Below are the code and all the weights of a small trained network. Each question names an input and a target symbol and asks about switching units off, where a switched-off unit gives its printed mean instead of its output.

import numpy as np


def w(rows, s, z=0):
    codes = np.array(rows[::2]) - 128.0
    scale = np.full(codes.shape[1], s)
    scale[-1] = z or s
    return codes * scale


def f(y):
    return y / 2 * (1 + np.tanh(0.7978845608 * (y + 0.044715 * y**3)))


def softmax(a):
    e = np.exp(a - a.max(-1, keepdims=True))
    return e / e.sum(-1, keepdims=True)


def log_softmax(a):
    a = a - a.max(-1, keepdims=True)
    return a - np.log(np.exp(a).sum(-1, keepdims=True))


def net(x, mask):
    ids = ['γδεζηθμξ'.index(c) for c in x.split()]
    T = len(ids)
    res = E[ids] + P[:T]
    u = 0
    for l in range(2):
        q, k, v = (res @ M[l].T for M in (Q, K, V))
        z = softmax(np.where(np.tri(T) > 0, q @ k.T / 4**0.5, -1e9)) @ v
        res = res + np.where(mask[u], z, O[l][:, -1]) @ O[l][:, :-1]
        u += 1
        y = f(res @ A[l][:, :-1].T + A[l][:, -1])
        res = res + np.where(mask[u : u + 12], y, B[l][:, -1]) @ B[l][:, :-1]
        u += 12
    return log_softmax(res[-1] @ U[:, :-1].T + U[:, -1])


Q, K, V, O, A, B = {}, {}, {}, {}, {}, {}
E = w([
[155,163,154],'γ',
[253,184,214],'δ',
[108,152,68],'ε',
[113,142,93],'ζ',
[189,157,177],'η',
[106,145,65],'θ',
[127,160,119],'μ',
[125,151,77],'ξ',
],0.0069)
P = w([
[130,167,62],'0',
[253,53,201],'1',
[126,239,107],'2',
[177,91,201],'3',
[100,234,72],'4',
[183,83,142],'5',
[119,238,69],'6',
[153,83,155],'7',
[121,236,21],'8',
[173,71,108],'9',
[111,205,33],'10',
[172,66,99],'11',
],0.0057)
Q[0] = w([
[91,1,115],'L0H0',
[206,81,92],'L0H0',
[76,106,151],'L0H0',
[145,162,34],'L0H0',
],0.0095)
K[0] = w([
[225,118,205],'L0H0',
[94,194,107],'L0H0',
[175,46,241],'L0H0',
[129,95,2],'L0H0',
],0.0069)
V[0] = w([
[67,91,17],'L0H0',
[58,53,78],'L0H0',
[1,28,25],'L0H0',
[254,219,233],'L0H0',
],0.0066)
O[0] = w([
[67,195,68,97],'L0H0',
[77,122,91,41],'L0H0',
[11,207,230,3],'L0H0',
[233,38,1,244],'L0H0',
],0.0061,0.0032)
A[0] = w([
[101,134,69,40],'L0N0',
[36,206,100,160],'L0N1',
[162,57,116,41],'L0N2',
[236,147,80,65],'L0N3',
[253,173,69,81],'L0N4',
[88,99,170,2],'L0N5',
[127,25,105,108],'L0N6',
[180,85,114,123],'L0N7',
[203,53,60,22],'L0N8',
[49,233,152,63],'L0N9',
[128,2,94,64],'L0N10',
[48,213,112,76],'L0N11',
],0.0063,0.0059)
B[0] = w([
[174,131,67,99],'L0N0',
[107,126,18,139],'L0N1',
[27,55,205,125],'L0N2',
[28,106,92,212],'L0N3',
[21,140,103,253],'L0N4',
[162,154,57,97],'L0N5',
[114,57,255,145],'L0N6',
[120,73,179,192],'L0N7',
[121,67,136,174],'L0N8',
[32,45,15,111],'L0N9',
[53,62,247,133],'L0N10',
[24,59,21,113],'L0N11',
],0.0069,0.0047)
Q[1] = w([
[184,108,64],'L1H0',
[186,169,31],'L1H0',
[46,216,152],'L1H0',
[118,26,255],'L1H0',
],0.0069)
K[1] = w([
[103,136,45],'L1H0',
[49,117,74],'L1H0',
[98,2,190],'L1H0',
[185,208,186],'L1H0',
],0.0077)
V[1] = w([
[52,133,52],'L1H0',
[2,124,16],'L1H0',
[85,61,80],'L1H0',
[74,197,70],'L1H0',
],0.0085)
O[1] = w([
[224,231,157,212],'L1H0',
[246,237,237,253],'L1H0',
[238,58,102,186],'L1H0',
[93,189,253,188],'L1H0',
],0.0067,0.0056)
A[1] = w([
[16,133,153,84],'L1N0',
[70,59,133,210],'L1N1',
[222,113,81,182],'L1N2',
[147,209,191,240],'L1N3',
[204,143,105,19],'L1N4',
[116,254,45,255],'L1N5',
[170,105,19,99],'L1N6',
[120,159,191,133],'L1N7',
[228,126,111,94],'L1N8',
[180,123,43,72],'L1N9',
[198,111,161,109],'L1N10',
[113,64,55,45],'L1N11',
],0.0085,0.0056)
B[1] = w([
[253,99,170,122],'L1N0',
[148,132,41,156],'L1N1',
[37,167,148,203],'L1N2',
[170,114,43,251],'L1N3',
[166,191,233,155],'L1N4',
[204,42,57,222],'L1N5',
[20,94,176,151],'L1N6',
[52,35,164,167],'L1N7',
[48,211,214,190],'L1N8',
[31,106,202,141],'L1N9',
[151,159,204,179],'L1N10',
[112,157,76,138],'L1N11',
],0.0075,0.013)
U = w([
[127,2,63,168],'γ',
[69,165,239,183],'δ',
[190,165,182,10],'ε',
[189,115,107,72],'ζ',
[76,78,41,177],'η',
[183,164,211,3],'θ',
[147,85,52,130],'μ',
[182,162,65,119],'ξ',
],0.0058,0.0051)

Each question gives the input, a string of symbols that net reads in full, and the target symbol t.
The units are the heads (4 rows each of Q, K, V and O) and the neurons (one row each of A and B). Each row of codes is followed by its name. A weight is (code - 128) times the scale printed after its matrix; where a second scale follows, it is the last column's (O, A, B and U).
mask holds one flag per unit, layer by layer, with each layer's heads first. A switched-off unit (its flag False) gives its mean, the last column of its rows in O or B, instead of its output. The means were averaged over made-up inputs and are rounded, as every weight is.
A unit's drop is (log p(t) with every unit on - log p(t) with that unit switched off) / (log p(t) with every unit on - log p(t) with every unit switched off).
The circuit of an input: a set's keep is (log p(t) with only the set's units on - log p(t) with every unit switched off) / (log p(t) with every unit on - log p(t) with every unit switched off). Starting from the 12 units with the biggest drops (on a tie, the unit counted first), units are removed one at a time, each time the one whose removal leaves the highest keep (on an exact tie, the one counted first), for as long as the keep stays at least 0.8.
circuit, biggest first: the units of the circuit, biggest drop first
k most important neurons: the k neurons with the biggest drops, biggest first
k most important neurons of layer l: the k neurons of layer l with the biggest drops, biggest first
input γ ξ η γ ξ, target γ: circuit, biggest first : [L1H0, L1N8]
input η δ γ, target η: circuit, biggest first : [L1H0]
input η η γ ζ ξ δ γ, target η: circuit, biggest first : [L1H0, L1N10]
input γ μ δ ζ μ δ μ ζ μ, target γ: circuit, biggest first : [L1H0, L1N8, L0H0]
input γ δ δ ζ, target γ: circuit, biggest first : [L0H0, L1H0]
input η γ η μ ε, target η: circuit, biggest first : [L1H0, L0H0, L1N6]
input δ μ μ μ η, target δ: 3 most important neurons : [L0N3, L0N4, L1N3]
input ε δ ξ η ξ ξ γ δ θ, target ε: 4 most important neurons : [L0N1, L0N11, L0N9, L1N4]
input ε δ ξ ξ γ, target ε: 3 most important neurons : [L0N11, L0N1, L0N9]
input δ ξ γ γ ε, target δ: 2 most important neurons : [L0N4, L0N3]
input ε ξ δ ξ δ η δ η ζ, target ε: 3 most important neurons : [L0N11, L0N1, L0N9]
input δ δ ξ ζ θ μ θ ξ θ, target δ: 3 most important neurons of layer 0 : [L0N4, L0N3, L0N2]
input δ η δ δ μ δ γ δ δ η η, target δ: 2 most important neurons of layer 0 : [L0N4, L0N3]
input δ η ε ε δ δ ζ η ξ, target δ: 2 most important neurons of layer 0 : [L0N4, L0N3]
input ζ η δ ε δ μ, target γ: circuit, biggest first : [L1H0]
input θ ε η ξ η, target θ: 2 most important neurons of layer 0 : [L0N11, L0N9]
input δ μ γ ξ δ, target δ: 4 most important neurons : [L0N3, L0N4, L1N3, L1N5]
input δ δ ε δ θ δ θ ξ ζ, target δ: 4 most important neurons of layer 0 : [L0N4, L0N3, L0N2, L0N8]
input ε ζ δ ξ δ θ γ θ γ γ ε, target ε: 3 most important neurons : [L0N1, L0N11, L0N9]
input η θ δ ε μ δ μ ε μ, target η: most important neuron : [L1N6]
input δ η γ η ε δ δ ξ γ η ζ, target δ: 3 most important neurons : [L0N4, L0N3, L1N3]
input δ γ ε δ ξ δ ζ δ δ, target δ: 4 most important neurons of layer 0 : [L0N3, L0N4, L0N8, L0N2]
input θ ζ θ η γ ξ θ δ ε η θ, target θ: 3 most important neurons : [L0N1, L0N11, L0N9]
